Below are the code and all the weights of a small trained network. Each question names an input and a target symbol and asks about switching units off, where a switched-off unit gives its printed mean instead of its output.

import numpy as np


def w(rows, s, z=0):
    codes = np.array(rows[::2]) - 128.0
    scale = np.full(codes.shape[1], s)
    scale[-1] = z or s
    return codes * scale


def norm(h):
    return h / np.sqrt((h * h).mean(-1, keepdims=True) + 1e-5)


def f(y):
    return y / 2 * (1 + np.tanh(0.7978845608 * (y + 0.044715 * y**3)))


def softmax(a):
    e = np.exp(a - a.max(-1, keepdims=True))
    return e / e.sum(-1, keepdims=True)


def log_softmax(a):
    a = a - a.max(-1, keepdims=True)
    return a - np.log(np.exp(a).sum(-1, keepdims=True))


def net(x, mask):
    ids = ['αβδεζθμξπσφψω'.index(c) for c in x.split()]
    T = len(ids)
    res = E[ids] + P[:T]
    u = 0
    for l in range(2):
        r = norm(res)
        for j in range(2):
            rows = slice(2 * j, 2 * j + 2)
            q, k, v = (r @ M[l][rows].T for M in (Q, K, V))
            z = softmax(np.where(np.tri(T) > 0, q @ k.T / 2**0.5, -1e9)) @ v
            o = O[l][rows]
            res = res + np.where(mask[u + j], z, o[:, -1]) @ o[:, :-1]
        u += 2
        y = f(norm(res) @ A[l][:, :-1].T + A[l][:, -1])
        res = res + np.where(mask[u : u + 16], y, B[l][:, -1]) @ B[l][:, :-1]
        u += 16
    return log_softmax(norm(res)[-1] @ U[:, :-1].T + U[:, -1])


Q, K, V, O, A, B = {}, {}, {}, {}, {}, {}
E = w([
[115,143,102,76,179,154],'α',
[195,68,89,165,144,149],'β',
[72,114,62,161,172,167],'δ',
[116,127,182,238,183,55],'ε',
[84,105,162,53,97,101],'ζ',
[69,118,139,147,139,116],'θ',
[146,149,176,107,151,117],'μ',
[136,132,115,38,2,82],'ξ',
[131,36,72,114,113,56],'π',
[91,155,168,100,112,132],'σ',
[151,117,137,32,122,135],'φ',
[149,121,162,110,125,173],'ψ',
[138,174,80,111,113,83],'ω',
],0.02)
P = w([
[139,19,51,105,121,66],'0',
[139,69,56,112,132,76],'1',
[135,109,66,111,134,95],'2',
[133,170,70,122,150,119],'3',
[122,210,75,120,156,138],'4',
[140,255,75,121,155,140],'5',
],0.0044)
Q[0] = w([
[207,62,133,169,188,163],'L0H1',
[87,116,64,113,192,116],'L0H1',
[198,119,150,71,193,124],'L0H2',
[147,185,143,1,189,171],'L0H2',
],0.0098)
K[0] = w([
[178,60,88,125,135,150],'L0H1',
[94,115,83,83,228,175],'L0H1',
[194,171,136,108,100,143],'L0H2',
[166,249,92,125,98,161],'L0H2',
],0.011)
V[0] = w([
[99,168,161,113,109,210],'L0H1',
[173,130,135,122,108,126],'L0H1',
[110,1,203,140,126,147],'L0H2',
[88,124,146,133,118,134],'L0H2',
],0.0073)
O[0] = w([
[2,37,188,29,29,130,5],'L0H1',
[101,116,48,118,65,127,115],'L0H1',
[152,202,111,103,55,171,105],'L0H2',
[119,198,143,206,161,130,150],'L0H2',
],0.0064,0.0015)
A[0] = w([
[145,121,70,104,170,253,140],'L0N1',
[97,227,164,126,173,56,57],'L0N2',
[209,110,144,91,104,124,81],'L0N3',
[45,89,185,168,201,82,146],'L0N4',
[125,175,221,147,110,242,72],'L0N5',
[47,156,122,217,184,150,147],'L0N6',
[192,155,213,108,60,113,96],'L0N7',
[139,153,155,101,110,133,60],'L0N8',
[159,198,182,117,129,236,115],'L0N9',
[136,148,237,117,108,38,24],'L0N10',
[130,2,221,179,145,65,64],'L0N11',
[129,89,18,186,186,77,228],'L0N12',
[26,57,103,67,251,196,2],'L0N13',
[142,233,180,101,139,112,96],'L0N14',
[162,21,158,137,129,205,149],'L0N15',
[155,135,134,67,68,147,137],'L0N16',
],0.0075,0.0029)
B[0] = w([
[99,89,96,115,80,22,173],'L0N1',
[147,126,181,67,47,202,189],'L0N2',
[152,182,165,213,184,246,186],'L0N3',
[183,217,109,116,92,145,206],'L0N4',
[128,84,183,59,121,188,144],'L0N5',
[130,173,76,91,221,234,228],'L0N6',
[120,139,107,181,88,180,204],'L0N7',
[76,116,84,155,167,120,132],'L0N8',
[84,38,164,111,118,117,147],'L0N9',
[121,91,40,141,41,119,156],'L0N10',
[148,101,159,234,186,42,112],'L0N11',
[118,57,138,162,2,158,246],'L0N12',
[135,165,103,145,152,7,180],'L0N13',
[99,99,169,126,88,183,166],'L0N14',
[228,72,113,171,95,101,134],'L0N15',
[129,96,152,203,192,181,253],'L0N16',
],0.0053,0.0042)
Q[1] = w([
[162,208,122,206,183,110],'L1H1',
[124,208,47,96,90,97],'L1H1',
[154,42,244,132,246,177],'L1H2',
[131,2,129,231,143,138],'L1H2',
],0.0085)
K[1] = w([
[126,187,87,165,94,124],'L1H1',
[49,196,148,129,244,110],'L1H1',
[221,71,127,117,81,177],'L1H2',
[192,42,96,137,111,116],'L1H2',
],0.011)
V[1] = w([
[171,32,183,188,85,185],'L1H1',
[90,178,146,221,33,83],'L1H1',
[45,3,115,211,138,128],'L1H2',
[94,174,103,99,218,185],'L1H2',
],0.0072)
O[1] = w([
[79,122,195,158,183,135,133],'L1H1',
[50,210,180,145,2,61,100],'L1H1',
[28,144,74,114,120,156,2],'L1H2',
[99,63,77,212,65,167,126],'L1H2',
],0.0079,0.0034)
A[1] = w([
[91,137,114,160,125,178,159],'L1N1',
[74,159,119,187,79,58,223],'L1N2',
[107,236,100,157,115,97,36],'L1N3',
[191,122,127,105,200,95,118],'L1N4',
[134,63,112,210,88,168,28],'L1N5',
[137,102,131,81,126,41,103],'L1N6',
[140,148,95,70,115,225,123],'L1N7',
[137,80,158,71,95,126,103],'L1N8',
[50,109,60,134,99,165,4],'L1N9',
[126,118,41,172,124,54,179],'L1N10',
[69,135,107,43,150,113,97],'L1N11',
[132,120,77,65,118,169,148],'L1N12',
[143,207,69,127,148,118,218],'L1N13',
[120,116,141,250,153,100,149],'L1N14',
[82,117,135,142,204,214,63],'L1N15',
[95,113,167,112,225,136,161],'L1N16',
],0.012,0.0038)
B[1] = w([
[193,97,64,66,171,71,171],'L1N1',
[101,172,104,201,203,176,216],'L1N2',
[202,72,107,199,218,159,154],'L1N3',
[147,133,89,203,97,106,165],'L1N4',
[201,49,141,144,34,77,198],'L1N5',
[142,117,246,168,183,111,222],'L1N6',
[104,154,134,144,255,79,255],'L1N7',
[145,170,109,72,123,198,208],'L1N8',
[56,77,104,192,140,75,154],'L1N9',
[73,153,148,71,56,116,245],'L1N10',
[181,105,106,143,70,150,169],'L1N11',
[103,156,137,153,227,185,232],'L1N12',
[154,49,113,102,167,106,228],'L1N13',
[119,235,60,124,34,193,140],'L1N14',
[55,101,148,77,170,107,194],'L1N15',
[81,36,113,156,146,139,171],'L1N16',
],0.007,0.0054)
U = w([
[144,136,57,33,123,144,6],'α',
[149,90,100,93,147,7,44],'β',
[67,126,25,160,133,106,191],'δ',
[142,197,107,247,140,150,101],'ε',
[133,170,90,109,155,154,156],'ζ',
[185,78,88,151,55,151,254],'θ',
[173,93,190,219,124,206,10],'μ',
[201,165,201,76,130,113,114],'ξ',
[80,125,157,162,109,65,223],'π',
[65,184,142,125,95,193,153],'σ',
[246,72,77,165,206,145,57],'φ',
[86,19,162,111,143,142,181],'ψ',
[143,112,181,232,169,33,142],'ω',
],0.011,0.003)

Each question gives the input, a string of symbols that net reads in full, and the target symbol t.
The units are the heads (2 rows each of Q, K, V and O) and the neurons (one row each of A and B). Each row of codes is followed by its name. A weight is (code - 128) times the scale printed after its matrix; where a second scale follows, it is the last column's (O, A, B and U).
mask holds one flag per unit, layer by layer, with each layer's heads first. A switched-off unit (its flag False) gives its mean, the last column of its rows in O or B, instead of its output. The means were averaged over made-up inputs and are rounded, as every weight is.
A unit's drop is (log p(t) with every unit on - log p(t) with that unit switched off) / (log p(t) with every unit on - log p(t) with every unit switched off).
The circuit of an input: a set's keep is (log p(t) with only the set's units on - log p(t) with every unit switched off) / (log p(t) with every unit on - log p(t) with every unit switched off). Starting from the 12 units with the biggest drops (on a tie, the unit counted first), units are removed one at a time, each time the one whose removal leaves the highest keep (on an exact tie, the one counted first), for as long as the keep stays at least 0.8.
circuit, biggest first: the units of the circuit, biggest drop first
most important unit: the unit with the biggest drop
k most important neurons: the k neurons with the biggest drops, biggest first
heads that matter: for each layer, one digit per head in row order, 1 if its drop is at least 0.15 and else 0, layers parted by /
input ξ μ θ ψ μ φ, target ψ: most important unit -> L1H1
input ξ ξ ω, target ω: circuit, biggest first -> L1N6; L0N6; L0H2
input θ ω μ, target ω: heads that matter -> 01 / 01
input β ξ ξ ξ β φ, target φ: circuit, biggest first -> L1N4; L1H1
input ξ ξ π β ψ μ, target ψ: 3 most important neurons -> L0N14; L0N9; L1N16
input ξ μ δ ξ, target δ: heads that matter -> 00 / 01
input ζ φ ψ δ ξ ξ, target δ: circuit, biggest first -> L1H2; L1N9
input σ ε ω, target ε: heads that matter -> 00 / 10
input α β ψ ψ ω, target α: circuit, biggest first -> L1H1; L1N10
input ξ ξ μ θ ψ ξ, target θ: circuit, biggest first -> L1H2; L0N6; L0N4
input θ ξ ξ μ, target ξ: circuit, biggest first -> L0N2; L1H1
input α α ξ ψ ψ σ, target ψ: circuit, biggest first -> L1H1; L0H1
input ξ ξ θ θ θ, target φ: heads that matter -> 00 / 11
input β ψ δ ξ ζ, target ξ: circuit, biggest first -> L0N6; L1N6; L1N8
input θ ε ω, target ε: circuit, biggest first -> L1H1; L1N2
input ξ ξ ξ ξ ξ δ, target δ: most important unit -> L0N13
input θ ξ φ ξ ξ ξ, target φ: 2 most important neurons -> L0N12; L0N2
input ξ ξ ξ ξ ξ μ, target ξ: heads that matter -> 01 / 01
input θ ξ θ ω, target θ: heads that matter -> 00 / 01
input θ ξ ξ ε, target ε: circuit, biggest first -> L1N14
input μ ξ α π ξ δ, target δ: heads that matter -> 00 / 00
input μ ξ δ ξ π, target π: 3 most important neurons -> L1N10; L1N6; L0N12
